Here is a tiny trained network, its code and every weight. The questions are about switching its units off for an input and a class, where a switched-off unit gives its printed mean instead of its output.

import numpy as np


def w(rows, s, z=0):
    codes = np.array(rows[::2]) - 128.0
    scale = np.full(codes.shape[1], s)
    scale[-1] = z or s
    return codes * scale


def f(y):
    return np.maximum(y, 0)


def log_softmax(a):
    a = a - a.max(-1, keepdims=True)
    return a - np.log(np.exp(a).sum(-1, keepdims=True))


def net(x, mask):
    res = np.array(x, float).reshape(1, 8) / 4 @ E
    y = f(res @ A[0][:, :-1].T + A[0][:, -1])
    res = res + np.where(mask, y, B[0][:, -1]) @ B[0][:, :-1]
    return log_softmax(res[-1] @ U[:, :-1].T + U[:, -1])


A, B = {}, {}
E = w([
[127,129,129,128],'x0',
[124,126,128,129],'x1',
[124,128,124,129],'x2',
[197,1,86,173],'x3',
[65,47,217,56],'x4',
[165,132,45,1],'x5',
[115,124,120,130],'x6',
[123,129,124,127],'x7',
],0.0068)
A[0] = w([
[59,120,150,208,86],'N1',
[163,185,71,169,83],'N2',
[71,217,147,126,150],'N3',
[176,166,69,118,120],'N4',
[171,209,46,211,67],'N5',
[129,98,95,124,187],'N6',
[101,101,191,96,78],'N7',
[137,159,121,194,90],'N8',
[106,60,199,73,68],'N9',
[79,206,153,86,158],'N10',
[79,217,131,101,212],'N11',
[143,132,85,40,125],'N12',
[158,130,53,5,93],'N13',
[136,111,161,192,99],'N14',
[136,41,103,144,222],'N15',
[182,70,118,147,129],'N16',
[203,195,63,153,67],'N17',
[195,63,145,137,126],'N18',
[83,115,193,214,2],'N19',
[104,222,162,104,133],'N20',
[164,45,98,196,82],'N21',
[70,187,148,141,165],'N22',
[141,130,30,9,136],'N23',
[91,67,183,88,18],'N24',
[176,85,105,112,120],'N25',
[144,129,55,15,120],'N26',
[133,67,93,167,127],'N27',
[134,77,210,2,146],'N28',
[150,48,97,180,118],'N29',
[165,52,85,157,139],'N30',
],0.008,0.00092)
B[0] = w([
[180,170,213,215,186],'N1',
[50,26,13,110,196],'N2',
[169,194,150,48,203],'N3',
[63,44,72,177,195],'N4',
[39,27,48,115,229],'N5',
[166,154,188,109,163],'N6',
[60,63,16,165,181],'N7',
[75,85,84,184,168],'N8',
[37,32,13,134,205],'N9',
[155,206,134,63,206],'N10',
[159,172,156,64,209],'N11',
[178,176,182,233,208],'N12',
[136,178,218,234,245],'N13',
[150,184,200,166,176],'N14',
[166,187,150,81,207],'N15',
[181,141,111,60,192],'N16',
[62,40,7,127,215],'N17',
[152,121,130,79,194],'N18',
[149,133,191,213,197],'N19',
[183,180,98,3,203],'N20',
[181,179,146,66,215],'N21',
[195,183,134,85,184],'N22',
[182,152,200,237,253],'N23',
[46,45,46,117,192],'N24',
[166,197,161,102,181],'N25',
[167,155,200,223,237],'N26',
[205,164,132,29,186],'N27',
[45,26,46,167,231],'N28',
[184,179,135,42,206],'N29',
[213,222,174,24,208],'N30',
],0.0051,0.0062)
U = w([
[147,167,146,8,114],'0',
[124,144,184,236,239],'1',
[54,70,55,127,4],'2',
],0.014,0.0013)

Each question gives the input, the list of numbers given to net, and the class t.
The units are the neurons (one row each of A and B). Each row of codes is followed by its name. A weight is (code - 128) times the scale printed after its matrix; where a second scale follows, it is the last column's (A, B and U).
mask holds one flag per neuron, in row order. A switched-off neuron (its flag False) gives its mean, the last column of its row in B, instead of its output. The means were averaged over made-up inputs and are rounded, as every weight is.
A unit's drop is (log p(t) with every unit on - log p(t) with that unit switched off) / (log p(t) with every unit on - log p(t) with every unit switched off).
The circuit of an input: a set's keep is (log p(t) with only the set's units on - log p(t) with every unit switched off) / (log p(t) with every unit on - log p(t) with every unit switched off). Starting from the 12 units with the biggest drops (on a tie, the unit counted first), units are removed one at a time, each time the one whose removal leaves the highest keep (on an exact tie, the one counted first), for as long as the keep stays at least 0.8.
circuit, biggest first: the units of the circuit, biggest drop first
top k neurons: the k neurons with the biggest drops, biggest first
drop of u: that unit's drop, to one decimal
input [6,4,-7,-4,8,6,3,5], class 2: circuit, biggest first => [N28]
input [-7,-1,-4,3,-8,6,6,-5], class 2: top 4 neurons => [N17; N5; N2; N4]
input [-7,-5,-7,-5,7,-1,-6,-4], class 2: circuit, biggest first => [N28; N9]
input [-7,-2,5,8,-8,3,-8,7], class 0: top 3 neurons => [N30; N21; N29]
input [3,0,-3,5,7,-4,2,6], class 2: top 2 neurons => [N9; N24]
input [0,-6,8,-6,-7,-6,-2,-2], class 2: top 2 neurons => [N5; N2]
input [5,-5,-8,-7,8,4,1,-5], class 2: top 2 neurons => [N28; N9]
input [6,-6,1,-5,-5,-4,-8,3], class 0: drop of N23 => 0.1
input [6,-8,6,7,-6,-3,-6,-3], class 0: drop of N30 => 0.1
input [0,4,-1,6,-1,8,1,4], class 1: drop of N23 => 0.3
input [6,2,-3,6,-6,0,3,-2], class 0: drop of N29 => 0.2
